Below are the code and all the weights of a small trained network. Each question names an input and a class and asks about switching units off, where a switched-off unit gives its printed mean instead of its output.

import numpy as np


def w(rows, s, z=0):
    codes = np.array(rows[::2]) - 128.0
    scale = np.full(codes.shape[1], s)
    scale[-1] = z or s
    return codes * scale


def norm(h):
    return h / np.sqrt((h * h).mean(-1, keepdims=True) + 1e-5)


def f(y):
    return np.maximum(y, 0)


def log_softmax(a):
    a = a - a.max(-1, keepdims=True)
    return a - np.log(np.exp(a).sum(-1, keepdims=True))


def net(x, mask):
    res = np.array(x, float).reshape(1, 5) / 4 @ E
    u = 0
    for l in range(4):
        y = f(norm(res) @ A[l][:, :-1].T + A[l][:, -1])
        res = res + np.where(mask[u : u + 5], y, B[l][:, -1]) @ B[l][:, :-1]
        u += 5
    return log_softmax(norm(res)[-1] @ U[:, :-1].T + U[:, -1])


A, B = {}, {}
E = w([
[146,109,135],'x0',
[208,196,254],'x1',
[115,140,126],'x2',
[120,136,128],'x3',
[222,171,38],'x4',
],0.0067)
A[0] = w([
[105,64,186,105],'L0N0',
[159,158,193,3],'L0N1',
[119,128,129,16],'L0N2',
[107,249,131,55],'L0N3',
[249,134,57,192],'L0N4',
],0.014,0.0023)
B[0] = w([
[45,224,151,197],'L0N0',
[182,2,137,202],'L0N1',
[133,70,175,128],'L0N2',
[123,123,158,178],'L0N3',
[22,215,120,254],'L0N4',
],0.0082,0.0073)
A[1] = w([
[109,120,17,229],'L1N0',
[12,160,254,225],'L1N1',
[91,67,208,58],'L1N2',
[140,128,86,5],'L1N3',
[88,114,123,32],'L1N4',
],0.009,0.0011)
B[1] = w([
[105,106,154,182],'L1N0',
[132,133,82,255],'L1N1',
[2,193,134,179],'L1N2',
[85,141,49,134],'L1N3',
[172,111,103,146],'L1N4',
],0.0083,0.0098)
A[2] = w([
[79,120,66,147],'L2N0',
[252,152,215,187],'L2N1',
[100,179,232,116],'L2N2',
[205,159,71,252],'L2N3',
[49,149,104,238],'L2N4',
],0.011,0.0025)
B[2] = w([
[177,113,134,195],'L2N0',
[132,1,200,149],'L2N1',
[179,129,93,200],'L2N2',
[30,143,206,141],'L2N3',
[218,166,163,247],'L2N4',
],0.01,0.011)
A[3] = w([
[96,105,139,142],'L3N0',
[77,194,94,2],'L3N1',
[150,159,1,92],'L3N2',
[42,1,230,28],'L3N3',
[109,88,94,76],'L3N4',
],0.0096,0.0028)
B[3] = w([
[229,193,84,138],'L3N0',
[74,50,104,214],'L3N1',
[153,71,254,253],'L3N2',
[186,125,170,188],'L3N3',
[186,54,104,141],'L3N4',
],0.0075,0.0037)
U = w([
[55,167,144,149],'0',
[179,119,125,251],'1',
[162,11,186,27],'2',
],0.012,0.003)

Each question gives the input, the list of numbers given to net, and the class t.
The units are the neurons (one row each of A and B). Each row of codes is followed by its name. A weight is (code - 128) times the scale printed after its matrix; where a second scale follows, it is the last column's (A, B and U).
mask holds one flag per neuron, layer by layer. A switched-off neuron (its flag False) gives its mean, the last column of its row in B, instead of its output. The means were averaged over made-up inputs and are rounded, as every weight is.
A unit's drop is (log p(t) with every unit on - log p(t) with that unit switched off) / (log p(t) with every unit on - log p(t) with every unit switched off).
The circuit of an input: a set's keep is (log p(t) with only the set's units on - log p(t) with every unit switched off) / (log p(t) with every unit on - log p(t) with every unit switched off). Starting from the 12 units with the biggest drops (on a tie, the unit counted first), units are removed one at a time, each time the one whose removal leaves the highest keep (on an exact tie, the one counted first), for as long as the keep stays at least 0.8.
units of the circuit, in order: the units of the circuit, biggest drop first
unit that matters most: the unit with the biggest drop
k most important neurons: the k neurons with the biggest drops, biggest first
k most important neurons of layer l: the k neurons of layer l with the biggest drops, biggest first
drop of u: that unit's drop, to one decimal
input [-3,5,6,-8,-1], class 2: unit that matters most	L0N4
input [-2,6,-3,-7,4], class 2: units of the circuit, in order	L2N1, L0N1
input [4,-8,-2,-8,5], class 2: 2 most important neurons	L3N2, L2N2
input [7,5,7,0,8], class 0: units of the circuit, in order	L2N3, L2N4
input [2,-4,-7,7,5], class 0: 2 most important neurons	L0N4, L0N1
input [5,4,7,-6,6], class 0: 2 most important neurons	L0N4, L2N3
input [-3,-8,-1,0,8], class 0: 2 most important neurons	L0N4, L0N1
input [5,-3,-5,4,-3], class 1: 3 most important neurons	L2N4, L0N4, L2N0
input [-5,-6,-2,-8,2], class 2: 2 most important neurons	L3N2, L2N2
input [5,-2,-4,-1,-3], class 1: 2 most important neurons	L2N4, L0N4
input [-1,5,-5,4,6], class 0: 2 most important neurons	L0N4, L2N3
input [-4,-4,-2,-4,-3], class 1: 4 most important neurons	L2N4, L0N4, L2N0, L3N1
input [-4,-3,2,-5,5], class 0: 3 most important neurons	L0N4, L0N1, L2N2
input [-5,-6,5,-5,3], class 2: units of the circuit, in order	L3N2
input [-4,-8,7,0,5], class 2: 2 most important neurons of layer 1	L1N2, L1N1
input [8,-5,-4,6,8], class 0: 2 most important neurons of layer 2	L2N2, L2N3
input [8,-5,4,-7,-3], class 1: drop of L0N4	0.8
input [-4,-6,3,7,1], class 2: drop of L3N2	0.2
input [-2,-3,8,6,6], class 0: drop of L0N4	0.8
input [-3,-3,6,5,-1], class 1: unit that matters most	L0N1
